In the rows, 128 means zero.
Here are made-up nodes, facts about them, and rows of numbers that follow some of those facts. Name the node behind each unnamed row.

Known rows:
skiklu: [133 115 173 130 167 122 183  82 121 139 121 165  84  97 109 122 137 121
 152 185 142 112 111 141  81 125  95 108 111 154  91 129 148 118  91 103
 148  94 126 140 130 115 156]
botam: [141  77 158  75 112 133 113  95 126 162 140 121 133 127  94 159 120  93
 107 116 107 119  80  88 113 123 138 132 105 117 111 142 123 129 118 129
 129 115 130 175 146  86 106]
stuvo: [142 129 125 140 114 114 112 105 139 134 136 119 115 129 124 128 132 109
 116 125 114 149 106 124 118 138 102 124 115 119 143 146 128 131 121 123
 142 128 119 114 122 138  99]
viplum: [116  95 128  98 179 147 150  92 132 179  86 132 119 101 105 149 144  81
 156 128 120 109  76 124 140 110 138 115  99 121 100 143 142 132 111 142
 138 103 136 150 127  79 138]
fidri: [136 145 118 144 132 136 119 175 128  96 143 122 164 118 120 100 104 164
 115  82 148 116 124 135  92 102 132 145 130  92 115 135 137 138 145  98
  78 149 150  88 125 125 145]
tazul: [139 130 122 135 148 119 157 137 111 109 124 124 125 101 129 118 114 125
 132  96 143 129 117 106 103 131 103 151 125 110 132 132 116 132 117 131
 135 142 122 106 141 131 132]
restom: [121 134 128 148 142 113 132 152 111 105 140 130 129 113 143 107 120 144
 139  90 146 147 139 124 103 139 106 151 134 104 148 135 109 143 118 138
 123 147 109  93 122 142 140]
zutre: [127 111 137  90 104 127 136 130 127 148 138 120 139 137 108 162 136 112
  87 151 105 114 125  91 132 139 130 122 141 140 112 121 121 123 116 137
 124 130 131 174 157 121 118]
ditrum: [126 157 126 133 161 142 159 130 150 135 117 124 157 146  93 153 135 137
 103 167 136  80 129 150 114 110 129 107 142 115  71 126 156 116 119  93
  87 118 161 125 135 137 159]
plases: [112 138 118 124 113 123 129 127 131 138 130 126 135 148 122 150 144 125
 117 156 110 119 140 122 141 143 122 113 146 137 124 129 124 122 120 138
 133 138 125 139 127 137 129]
vala: [121 147 115 119 175 129 195 122 139 161 111 128 132 134 104 170 147 125
 119 187 115 103 120 128 115 143 109 106 140 141  84 127 136 118  90 126
 142 119 120 142 128 121 151]
flefim: [ 98 123 146 107 153 147 151 101 139 200  77 107 101 113 130 157 146  74
 129 172 126 101 114 114 191 121 173 116 113 135 134 121 123  91 141 164
 120 100 153 159 148 104 140]
medu: [ 93 128  91 135 121 128  65 137 127 130 104 130 129 134 144 124 164 111
 150 126 123 136 149 148 207 137 146 111 133 122 138 120 116 132 137 185
 124 157 117 155  95 123 139]
febro: [141 132 172 162  82 122 114 103 132 133 139 120  91 118 149 101 112 140
 114 100 150 130 149 126 120 127 136 138 105 112 165 136 122 109 157 123
  95 131 145 105 140 171 109]
vidriful: [120 119 139 139 119 139  94 151 121 112 121 126 124  97 150  81 119 143
 150 103 143 127 140 148 140 108 167 128 105 124 147 137 149 130 169 130
  99 131 158 127 103  97 132]
fuvol: [159  88 135  94 132 125 133 117 114 167 162  87 121 119  86 136 106 106
  80  90 130 131  80  59 108 156 134 145 117 107 126 154 126 126 119 154
 146 139 152 156 175 111  97]
dregok: [130  92 133 114 117 113  70 135 122 123 173 122 149 114 101 112 114 152
 103  71 144 163 124 109  92 146 131 160 117  92 143 143 109 151 129 156
 119 146 126 141 144 137 112]
vigrin: [144 109 160 145 117 124 134 129 109 105 151 154 112 103 118  83 121 155
 166 140 149 123 146 146  95 116 134 133 128 156 114 133 162 125 120 106
 138 111 126 135 119 110 135]

Some facts about the nodes:
pluki Ω 688; romu Ω 896; panugom Ω 688; flefim Ω 688; gepom Ω 896; flatris Ω 991; vigrin Ω 991; vaflel Ω 688
truza Ω 210; pleko Ω 210; figen Ω 210; stufu Ω 735; kligro Ω 824; tigoflan Ω 210; floni Ω 688; griplur Ω 991
gobrabras Ω 824; flifus Ω 824; grifimon Ω 688; bakladra Ω 688; fuple Ω 210; truvan Ω 688; restom Ω 210; tovur Ω 688
trupla Ω 688; katu Ω 991; vidasto Ω 210; broma Ω 896; skere Ω 139; febro Ω 735; pleren Ω 896; plemulo Ω 688
plipin Ω 688; mebu Ω 688; mipo Ω 688; kurom Ω 896; zisto Ω 991; fola Ω 688; namen Ω 688; zutre Ω 688
gizu Ω 688; susufin Ω 139; dofan Ω 688; skosudis Ω 896; pledak Ω 824; medu Ω 688; fuvol Ω 896; grugepu Ω 210
viplum Ω 139; popam Ω 991; detrer Ω 210; doklo Ω 688; ramamar Ω 688; savem Ω 688; drudrem Ω 991; stebrak Ω 210
rasti Ω 735; zibam Ω 688; kitrol Ω 896; doman Ω 688; mures Ω 991; tono Ω 688; pliful Ω 688; detul Ω 991
nabas Ω 896; tukal Ω 896; stimo Ω 824; groklek Ω 991; nuza Ω 688; botam Ω 139; flego Ω 139; skomazis Ω 896
drebru Ω 824; vegon Ω 210; tupes Ω 210; trone Ω 210; gregris Ω 824; trafloduk Ω 824; brogim Ω 896; drasa Ω 896
dregok Ω 896; vezos Ω 210; gramin Ω 688; rapli Ω 824; suskal Ω 688; gruvo Ω 991; refliflos Ω 824; plases Ω 688
dokes Ω 210; ditrum Ω 688; skerutar Ω 688; kolis Ω 688; lege Ω 210; basotral Ω 824; pimir Ω 210; pagro Ω 210
lemim Ω 688; gresi Ω 210; nolu Ω 688; pevi Ω 688; rodi Ω 688; furefon Ω 896; kiral Ω 688; pleflo Ω 688
kaste Ω 688; rasin Ω 210; breku Ω 991; nekles Ω 688; drebre Ω 688; gosu Ω 688; maro Ω 688; naro Ω 688
trirolol Ω 991; ploper Ω 824; zugrul Ω 688; zesu Ω 896; trematrik Ω 210; budrol Ω 688; statil Ω 735; tevil Ω 210
mabila Ω 210; pavim Ω 139; kloflun Ω 688; gesuk Ω 688; tazul Ω 210; skaduklom Ω 688; velun Ω 991; tise Ω 688
komo Ω 896; tizul Ω 210; skegen Ω 991; plotos Ω 688; stadro Ω 688; mefer Ω 688; torir Ω 688; keklek Ω 688
grabran Ω 688; stuvo Ω 139; pleskotru Ω 688; drudor Ω 896; febul Ω 688; fafun Ω 688; fletrul Ω 688; buplogri Ω 688
skedra Ω 824; klokir Ω 991; skimur Ω 824; vokli Ω 688; skiklu Ω 139; pite Ω 688; zaplur Ω 991; nistis Ω 688
plesto Ω 688; dratar Ω 991; flagrel Ω 688; fidri Ω 210; flafli Ω 688; klodubris Ω 688; stodal Ω 139; mokar Ω 688
maplilim Ω 688; fluzen Ω 824; nedupi Ω 688; keklak Ω 210; flagu Ω 210; kedran Ω 688; sustes Ω 688; mabuk Ω 688
dinek Ω 735; rarin Ω 735; dreban Ω 896; skolabe Ω 210; kluses Ω 688; stabi Ω 210; sebren Ω 896; stako Ω 688
pavik Ω 210; vidriful Ω 735; nuflel Ω 991; kude Ω 210; dodum Ω 896; pidros Ω 210; tini Ω 824; laplovem Ω 824
brimik Ω 688; vulen Ω 688; droko Ω 896; trebruk Ω 991; britis Ω 210; drene Ω 210; vala Ω 688; muden Ω 688
kezu Ω 735; breski Ω 688; pluki φ pleko; pluki φ katu; pluki φ pite; panugom φ laplovem; panugom φ stufu; flefim φ pleflo
kligro φ grugepu; flifus φ vigrin; flifus φ basotral; flifus φ muden; febro φ pliful; febro φ plotos; febro φ detrer; mebu φ dratar
susufin φ mokar; susufin φ pleko; susufin φ skerutar; susufin φ kezu; susufin φ pleflo; susufin φ plotos; skosudis φ vaflel; skosudis φ rasin
skosudis φ vala; pledak φ pleskotru; pledak φ kaste; fuvol φ nuflel; fuvol φ suskal; popam φ stadro; popam φ ploper; popam φ nolu
popam φ detrer; ramamar φ trebruk; ramamar φ kude; ramamar φ mipo; ramamar φ fidri; ramamar φ pagro; ramamar φ kurom; doman φ fidri
doman φ tukal; doman φ stebrak; doman φ ditrum; doman φ lege; doman φ kurom; groklek φ grabran; drebru φ britis; drebru φ klokir
drebru φ bakladra; drebru φ plipin; drebru φ maplilim; drebru φ flafli; trone φ tono; trone φ dofan; trone φ statil; trone φ trirolol
trone φ ditrum; brogim φ pagro; rapli φ namen; lemim φ gizu; rodi φ plemulo; rodi φ kezu; rodi φ flafli; rodi φ vokli
kiral φ nabas; kiral φ pleflo; drebre φ stadro; drebre φ stebrak; drebre φ skedra; maro φ basotral; maro φ kedran; maro φ dratar
naro φ britis; naro φ fluzen; naro φ pidros; kloflun φ skimur; kloflun φ rasin; kloflun φ mabuk; kloflun φ drasa; kloflun φ tovur
tise φ vigrin; tise φ gramin; tise φ keklak; tise φ romu; skegen φ dofan; skegen φ pliful; skegen φ vidasto; skegen φ pimir
mefer φ tukal; stuvo φ drudrem; febul φ kedran; febul φ pleskotru; febul φ velun; febul φ zugrul; febul φ skiklu; stodal φ gregris
flagu φ gramin; flagu φ vidriful; flagu φ ploper; flagu φ pagro; flagu φ plotos; flagu φ trafloduk; flagu φ trematrik; dinek φ viplum
dinek φ grugepu; rarin φ tigoflan; rarin φ stako; dreban φ nuflel; dreban φ detul; dreban φ rasti; skolabe φ doklo; skolabe φ gobrabras
skolabe φ skerutar; skolabe φ savem; skolabe φ vokli; pavik φ klodubris; pavik φ maplilim; pavik φ fafun; dodum φ dofan; dodum φ gruvo
brimik φ broma; brimik φ kolis; brimik φ trupla; brimik φ vegon; brimik φ rasti; droko φ truza; droko φ dratar; droko φ pliful
droko φ mabila; droko φ dokes; drene φ fola; drene φ stako; breski φ tukal; breski φ stebrak; breski φ tupes; panugom π skomazis
flefim π gobrabras; flefim π flafli; flefim π popam; gepom π kiral; flatris π vulen; vaflel π dinek; vaflel π zugrul; vaflel π vulen
vaflel π pleren; tigoflan π basotral; tigoflan π tevil; tigoflan π romu; flifus π trebruk; flifus π pleflo; flifus π vulen; grifimon π pavim
grifimon π tizul; truvan π fidri; truvan π drudor; tovur π restom; katu π nabas; mebu π skegen; kurom π brimik; zutre π ploper
pledak π skere; pledak π trafloduk; pledak π susufin; fuvol π furefon; fuvol π dregok; viplum π flafli; viplum π vokli; viplum π nuza
doklo π dregok; doklo π ploper; ramamar π plipin; savem π namen; savem π kaste; stebrak π vidasto; zibam π kaste; kitrol π tizul
kitrol π budrol; kitrol π gruvo; kitrol π kligro; mures π floni; mures π broma; mures π mabila; tukal π lemim; botam π dodum
botam π tono; botam π furefon; flego π tizul; flego π zesu; flego π nolu; tupes π vidriful; tupes π pleko; tupes π medu
gregris π buplogri; vezos π droko; suskal π romu; dokes π restom; ditrum π pleren; pimir π kolis; gresi π skere; gresi π nekles
rasin π flagu; maro π flagrel; maro π stimo; kloflun π mefer; skaduklom π plemulo; skaduklom π refliflos; velun π trebruk; velun π flafli
komo π plemulo; komo π fola; komo π stufu; stadro π kude; stadro π pliful; stadro π mefer; keklek π zisto; grabran π dodum
grabran π nuza; grabran π vegon; skedra π fuple; skedra π pliful; klokir π febro; skiklu π dinek; skiklu π stodal; pite π gesuk
zaplur π medu; nistis π figen; klodubris π dratar; klodubris π skerutar; klodubris π romu; mokar π torir; mokar π dratar; fluzen π doman
nedupi π torir; nedupi π kolis; keklak π mipo; keklak π refliflos; kedran π truza; kedran π furefon; kedran π flagrel; kedran π trirolol
mabuk π fuple; mabuk π pagro; mabuk π pleflo; mabuk π flafli; dreban π skerutar; skolabe π gosu; skolabe π flagrel; skolabe π lemim
kluses π pluki; kluses π gizu; kluses π medu; kluses π trupla; stabi π mabila; stabi π kolis; sebren π skerutar; sebren π tise
sebren π buplogri; stako π zisto; pavik π fuple; pavik π figen; nuflel π gizu; tini π namen; vala π drasa; vala π pleren
muden π droko; muden π trone; muden π stufu; kezu π vidasto; breski π mipo; breski π gizu; breski π gobrabras; breski π plipin
breski π nuza

Name these rows:
No name comes twice in this set of rows, the named rows included.
[132 126 121 108 167 130 184 158 111 102 127 141 143 113 126 142 103 137
 143 105 117 118  96 103  86 121  99 140 136 120 102 128 121 147 110 105
 156 131 110 111 121 101 144] : rasin
[136 149 126 133 125 137 194 150 108  72 119 163 113 113 152 133  88 132
 137 104 126 103 114 117 106  89 116 130 132 145 122 115 132 125 137  68
 137 122 133  94 125 110 147] : pimir
[ 91 144 149 143 146 132 112 133 136 121 125 147 132 121 124  97 150 168
 149 171 157 119 186 183 136 125 146 108 127 143 103 118 146 117 132 135
  85 119 137 155 113 152 184] : pliful
[149 156 124 144  84 136 108 121 144 143 127 104 124 156 128 146 137 114
  72 140 124  99 138 124 159 128 143 112 130 103 133 135 126  98 138 123
  95 143 169 118 147 164 108] : drebre
[ 94 131  85 131 138 130  76 158 130 140 114 103 141 125 141 115 152 115
 156 154 115 129 129 140 199 154 154 100 131 134 125 133 150 142 120 178
 144 159 138 172  97  75 135] : trupla
[124 118 102 135 126 118  96 149 122 111 135 134 141 116 144 101 128 127
 160 100 124 150 118 136 141 124 121 133 117 110 129 141 130 156 130 139
 134 148 100 116  98 110 134] : stufu
[137 161 106 168  93 105  96 124 132 158 143  80 111 148 130 129 148 116
 103 161 132 141 131 112 169 190 113 103 132 117 148 143 131 117 108 172
 136 169 141 138 119 154 103] : brimik
[142 145 124 144 130 124 154  93 137 177 100 106  95 140 116 176 152  89
  95 168 121 102 116 112 174 152 101 110 138 112 129 128 102 109 100 152
 147 129 132 123 140 174 120] : kloflun
[143 135 137 123 121 135 133 133 132  96 133 143 136 124 118 128 123 134
 120  95 120 103 119 132 105 102 120 131 123 103 113 141 135 135 136  89
 104 134 133 100 118 118 131] : statil
[157  83 153 117  92 128  73 129 127 112 173 133 172 126  78 111 130 160
 117  70 141 125 134 129  90 108 141 159 122  86 104 139 135 149 128 118
  70 129 129 133 138 128 103] : trirolol
[138 110 107 103 150 142 171 117 115 122 101 138 107 109 124 143 107 100
 135  92 128 120  68 104 132 107 132 126 116 130 125 129 121 130 124 112
 168 127 139 123 142  96 125] : komo

Now the same nodes, written a new way:
Some rows with their names:
pluki: [105 104 102 116  91 144  92 186 131  82  83  95 144 105]
brimik: [100 131  92 110 104 132  76 187 131  81  86 101 129 123]
mabuk: [140 130 105 109 118 154 118 171 146  68  79 138 111 103]
pleflo: [138 115 131 109 101 143 112 148 130  52  75  67 110 138]
flifus: [124 136 107  91 114 151  72 162 132  77  88 140 125  86]
skedra: [142 126 101 104 117 134 111 167 140  74  80 139 117 109]
vezos: [102 137  95 120 113 130 122 177 156  82  76 120 116 101]
zisto: [115 131  85 120 105 110 103 165 148  73  77 102 122 114]
mipo: [129 105  92 129  96 135 125 181 138  70  88  98 144 102]
breski: [100  56 118 111 131 142 107 173 150 124 107 150 148 105]
fafun: [119 137  93 118 110 124 113 181 135  80  84 115 111 118]
breku: [112 135  89 116 108 115 107 167 150  82  79 112 117 110]
vokli: [135 109  95 121  99 144 117 176 139  65  88 101 129 108]
kude: [116 128  88 125 119 131 103 163 149  50  81 107 118 116]
stodal: [101 133  93 109 118 142  65 164 144  57  84 104 130 125]
mebu: [ 89 167 103 103 121 134  76 172 117  95 109 114 120  57]
brogim: [ 89 118  91 105 108 131  72 178 143  81  80 115 128 116]
sebren: [ 93 149 102 117 120 116 127 184 145  88  64 133 122 107]

Rows to name:
No name comes twice in this set of rows, the named rows included.
[126 131 103 110 123 139 113 175 141  79  83 137 106 112] : stadro
[129 125  88 128 115 136 104 158 145  35  82  98 128 118] : fuple
[102 148  88 131 110 103 110 178 134  67  72 101 144 120] : romu
[124 118  81 107  91 110 111 177 144  90  94  98 105 109] : stimo
[115 145  91 126 111 117 115 186 129  78  83 105 125 121] : floni
[105 138  69 120  97 138  91 197 155  66  63 121 115 125] : grugepu
[105 119  97 127  99 132 124 171 153  66  75  94 131 105] : pleko
[ 99 102 100 111 126 126  79 177 135  99  97 120 131 131] : drebre
[128 132  86 118 121 126  96 157 140  34  83 104 121 125] : pleren
[103 131 102 114 110 121 114 169 151  80  68 116  99 107] : kezu
[111 150  98 114 107 110 112 184 136  91  73 126 127 110] : gregris

